[-35  31   6 -19   8  -6  -3 -37 -25   5  -4 -30 -15   4   2 -24   7   5
  21   5  -5  19  -6 -19 -37  21  10   0  -7 -18 -11   5   1  24  -6  -8
   4 -17 -13  -3   1 -45  -8   9   7   1  15  35] : (65)
[ -9  23  -4   8   7  16  21 -16   5   4   9  -3   3  10  -8 -12  -3   4
  14  -9   5 -12  31  -9 -11 -24  10  -5  -8   3  -7   9  38   4   6   7
  -5 -22  -2   6  20 -33   8  34  -2  13 -13 -12] : (68)
[-30  76   6  -9   0   4 -20   7  -8  26 -11  -3 -12   2  -2   7  18  16
  26   3 -24 -14 -11 -23 -11 -12   9   3   0  -2 -10  11  22  24 -10 -28
 -12 -25   5  12  28 -20 -28  51  24   1  13 -24] : (65)
[-18  40  13  -7   8  -1 -26 -16 -12  10  17 -16 -10   7 -19  -3   6   2
  17  -1   6   4  16 -17 -16  -6  17  -3   1   4  -3  11   4  22   4  -6
  -1 -15  -6   1   5 -36 -20  30  21   9  10  -8] : (65)
[-22  59   0 -20  17  22  -3  -6  12  16  -4   7  -6  12  -8  -1  -1   6
   7   0 -13  -9  -5  21  -8   3  14  -2  18  -3   5  19  -3  10  -6  17
 -20 -11   0 -12  13 -41  -8   3 -18  -3  -6  10] : (68)
[-30  28   0  23  -6  13 -15  10  -8  19   6  -4  -7  19   4  10   8 -14
  10  15  13   4 -18 -10  -5  -6   7  -2  -1  -7  -8   0  -1  16  -4   0
  -3   0  -4   2   5 -17  -7  -5   0   3  15   5] : (65)
[-14  41  17 -31   9  -1 -10 -37  -5  10  -2  44  -3  21   8   7   6  20
   8   9   2  -2 -34  -8 -16  15  -1  -2   8 -11  -1  15   1  30 -12  -1
  -4 -11  -1  15  15 -67  -2   6  12  17  -2   2] : (65)
[-34  14   7  24  -6   2   6  26 -18   1  -5   7 -15  -4  23  -4  51  -4
   4  -2   3  12 -39  -2   3 -15 -21  -3 -13  11   8  -5  13  16  -4 -25
 -14  16   3   1 -15   8   7   5  -5  31 -25  25] : (69)
[ -5  67 -21 -21  -3  19   2  10   8   0  -8  24 -15   8 -52   4  13   1
  19  -6 -10   9 -14  -5  -5  23   2  -1 -17 -15  -8  29  13 -26  -3  19
 -20 -11  23  -1  31 -32  -7 -46  -4   1 -19  12] : (68)
[-25  60 -10  -3  18  20   7  -9   3 -14   8  13 -21   6  -7   9   6   2
   7  -5 -14  -6  13  -1 -14   1 -32  19  -5  -9  -2  29  -2 -15   1  17
  -4  -9 -13 -15  19 -51   3  10 -36  15 -21  -5] : (68)
[-30  39   3   2  -8  -2 -11  -6  -2  11 -16  -5   4  -4   4   5  17  12
  28  -3   1   6 -36  -4  -1  -1   6  -4   0  -6  17   8   2  30   8 -17
 -14 -14   9   0  14 -38 -12  29  18   5  -5   6] : (65)
[-30  56  -6 -10   6   7  -1 -13  10  -9  -6   0  -5  14   7   3  26  -6
  26  10  -6   5  -9 -24 -17   2   6  -1  -1 -19 -15  20   2  27  -6  -2
 -11 -23   2  -3  28 -51 -21   2 -22   4 -18 -16] : (68)
[-36  46  -6 -10   4  12  -4  18   8   3   1   9 -17  10  -9  -1   7  -7
   5   3 -19   2  -2  -9   0 -10   4   6  -8  -8   4  19   7   3  -9  15
 -17   1  -3  -8   3 -24  -2  -8  -2  -5 -15  15] : (68)
[-51  11   9 -13  -5  -2   1   8  23  -2  -4   3   0  26   3  11  37  -2
  26   7  10   1 -25  -5 -11 -11  -1  -2  -2  -5  20   4  -3  32  -4 -32
  31   5  10   2  14 -49 -11   4  24 -41   0  35] : (65)
[-10  51  25 -23  20  -2 -20  -6 -12  15  -5 -26 -10   2   4  23   4  10
  18  12  14   4 -24   3 -21   4   6  -2  18 -12   2  17   7   8 -16   6
  11 -13   2   7  -1 -38 -19 -17  45 -10  27   5] : (65)
[-30  78  -7  -4  16  40  17  -5  23   3   3  20  -4  34  -2  -3  16  -4
  10   1 -14  -2   1 -30 -14  -4   6   3  12 -16   1  38  17  18   6   6
 -27 -23   0 -14  33 -61 -14   0 -30   2 -44  -4] : (68)
[-24  78  13   4   7  11  -6 -15 -11  -7   9 -11 -11   4   5  -4  10   2
  21  -2   7 -13  -6  -6 -17   3  12   1  13  -7 -22  20   5  13 -22  -1
  -5 -12   6   3   0 -58 -15  36 -15 -14   2 -17] : (65)
[-26  22   8  28   1  -4 -15  -1 -13  13   1 -18  -9   4  -4  -1  12   5
  23  14  19  11  -5  -1 -17  -1  12  -3  -5 -10 -11  11  -2   9 -11  18
   7  -9  -9  -9 -11 -48 -11   4  49  -2  31  30] : (65)
[-30  50  15 -12 -18 -16 -19   0  -8   2  -3 -22 -14  12  10  23  28  11
  37   3   7  -5 -42 -11 -33   5  -2   3   1  -9 -30  10   3  44  -5 -26
 -18 -23  -2   6   8 -33 -35   5 -16  -1   8   2] : (65)
[-12  51   0 -28   2  -8 -32 -20  -6  13  -4 -14 -10   0 -25   8  -4  17
  26   2   7   0 -33  -6  -9   8  11   0  12 -14  -6 -13   1  23 -11   3
  -2  -9  12  -3  -3 -53  -2  10  19   4  67  28] : (65)
[-25  48  -8 -19  -6   9   4 -11  -3   2   6  -4  -7  26  -4  -2   7   8
  27  -4 -14   3  15 -16 -17  11   5  -5 -14 -19 -16  29   8  -1  -2   7
 -18 -31  -4 -11  25 -50 -14   0  26 -21  -1  -8] : (68)
[-29  44  13 -13  20  -6   1 -18   3   3   6 -27  -8 -10   0  -6   6  20
  15  11   5   5   5  10 -10  16   4   1   2 -12  -1   8   5  -5 -12  10
   8  -8   2   2  -4 -53  -1  -4  14  -8  14  14] : (65)
[-15  68   2 -15 -12  28  31   1   8   3  -3  22  -7  21  -1   1   8   5
   2   6  -9  -3 -24  15 -12   2  18   2  10 -16  14  42  -4  15  -1   6
 -27  -3   1 -13  26 -51 -10   0 -47  15 -44   5] : (68)
[-27  36   8 -14   3  -4 -22 -21  -5  -4 -16 -28 -29  12 -13  11  -7   4
  38   8   4   0  12 -24 -20   9   2   2   9 -10  -1  15  -5  31   1   7
  -4 -28 -25 -10  12 -45 -25   9 -54 -16 -11   6] : (65)
[-47  36   9  -9  -2  12 -15   2 -10   3  -1 -22 -10  13  -1   3  22   6
  31  -1  15  18 -37   5 -19  -1  16  -5  -8 -13   4  18   3  20  -5 -19
 -17  -4  14  -2  -8 -35 -22  16  27  -2  10  29] : (65)
[-23  42  -7 -24  -4  15  -1  -9   1   9  -2  -2   5   7  -8  -4   9  -8
  12  -3   2  -7  -1  -7   1  -1   6   7 -16 -12   5  24   3   7   1  24
 -25  -8  -5  -8  11  -2 -22 -11  23 -17  -6  18] : (68)
[-37   1  22  32   0   6  -5   1  -7  15   7   4 -52   6  -1   2   7  11
  -3  -6 -10   5 -22   3   9  -7 -16  21   2  -1   6 -15   2  14   0 -17
   5  17   2   6 -17 -16  10  24 -17  12  -3  27] : (69)
[-38  55   6 -18  -4  -2 -27  -5   2   9  -6 -12 -16   8  -5   3   5  20
  26  19   7  17 -34 -16 -14  16   9  -4   1 -37 -10  13  -1  25 -15  -3
  14 -14   6   0   1 -53 -17  -2   7  -2  18  58] : (65)
[-18  55   9 -31  11  -3  -9 -14  -6   8   6 -23   3   3  -7   9   3 -10
  29  -2   5  13   1 -33 -30  13  14   3 -10 -23 -11  18  14  14 -15   8
  12 -22   2 -12  -8 -45 -20 -12  42 -17  15 -19] : (65)
[ -5  67  -7   7  13  13  11 -11   7  -1 -10   8  11   6   6  -8   6  18
  10  -3  -4  15  22  10 -17  -2  12   7   1 -10   0  15   6 -12   2  37
 -23 -17 -29   0   9 -45  -7  -3 -28   5 -32  12] : (68)
[-35  27   3  14  -9   8 -11 -15 -10  12   5  -6 -11  13 -10  -1   5   0
  29 -16   4  -8   4  -4   0 -15  -5  -5  -6  -5  -1 -14  -2  20  -6 -27
  -3  -4   2  -4   1 -34   9  40  21  10   7  -3] : (65)
[-35  45   4  15   5  -4 -23   4  -6  -5  -6   0 -27  12  17  11  20   4
  19 -11  -5   7 -20  -6 -20   8   9   0   4   3 -13   6  -9  31  -9 -25
 -10  -2  -8   3  12 -21 -18  40 -42  27  -9  11] : (65)
[-20  22  -6  -7  -6   4 -13   1  13   8  -5 -12  -7  11  -2   1  26   4
  17  -4   3   0 -29 -11 -20   8   7  -5 -15  -8  17   7  -1  29 -11   1
   7 -13 -20  20  -3 -21 -15  -5  27  -3   1 -10] : (65)
[-37  26   8   6 -10   3  -3 -10  -5   6   0  -2   2   2  11   1   4   2
   9  -5   2   2  -6  -8 -14   4   2  13  -1   0   2   6  -2  15  -8 -14
   1 -14   0  -6   3 -38 -13  16 -12  12  -5  -1] : (65)
[-31  13  -2 -22  -4  -3  -3  16  14   5  -5  13  -4 -15 -30   5   5   2
  11   4  -3  14 -14   7   2   3  19  -2 -25 -13  -4  22   9 -16   0  29
   1   1  -3 -23  -6 -15  -2 -44  46 -11  -6  30] : (68)
[-30  22  16 -17  -2  -3   9 -40  -9   6   0 -30  -2  16   5 -15  -1  -1
  14  -5  11   3   1  -6 -18   6  10  -8   2  -3  16  10   8  34 -12  -3
  10 -17  -3   4   6 -72 -13  15  21   2 -23 -33] : (65)

[ 68 -50   1   9 -43   2   4 -23   1   6   3 -22  -2   0 -30  -3   7  -2
 -23   0  35   3 -13  15  40  -8  41  57  10   7  -7  -4   6 -18 -32  21
 -15   5  -9 -97 -17  14  -3 -14   4 -26  -5  -7] : <22>
[ 94  44  15  25  17   5   6 -58  -7  22  -2  10   8   6 -18 -17  -3  13
  -6  -5  15  21   1  17 -46 -15   8   2  33   6   1   9 -13  -4 -26  -3
  -9  13  -8 -17 -20   4   1  -6  -5 -33  -6  -1] : <22>
[ 51  11   1   3  16   4   6  33  18   0 -19  10 -12   9 -16   2   6   6
 -13  13   2 -11  -6   1  51   1  18 -69  26   5  -5 -15   0   7  -9   4
 -10 -19  -1 -11  -2  10   0  -4 -22 -11 -17  -1] : <36>
[ 45 -12   2   2  44  -2  15  31   1  21  24  16 -17  -1  -3   3   8  -5
   9  -6 -18  25 -12   1  53  -2  11   4  57   9  -7  -2 -10   2 -12  11
 -36  14 -38 -33 -28  -1  -9 -17  11 -54 -62  28] : <21>
[ 18   0   3  17  13  -6  -4 -19 -18  19  -5   5 -10   2   6 -16  21  -4
  29   5 -25  -1   7  -8 -27  20 -13  25  -2   2  10  13 -16  -9 -11   1
  -6  12   0   9 -15  -1   2   5  12 -29 -11   1] : <40>
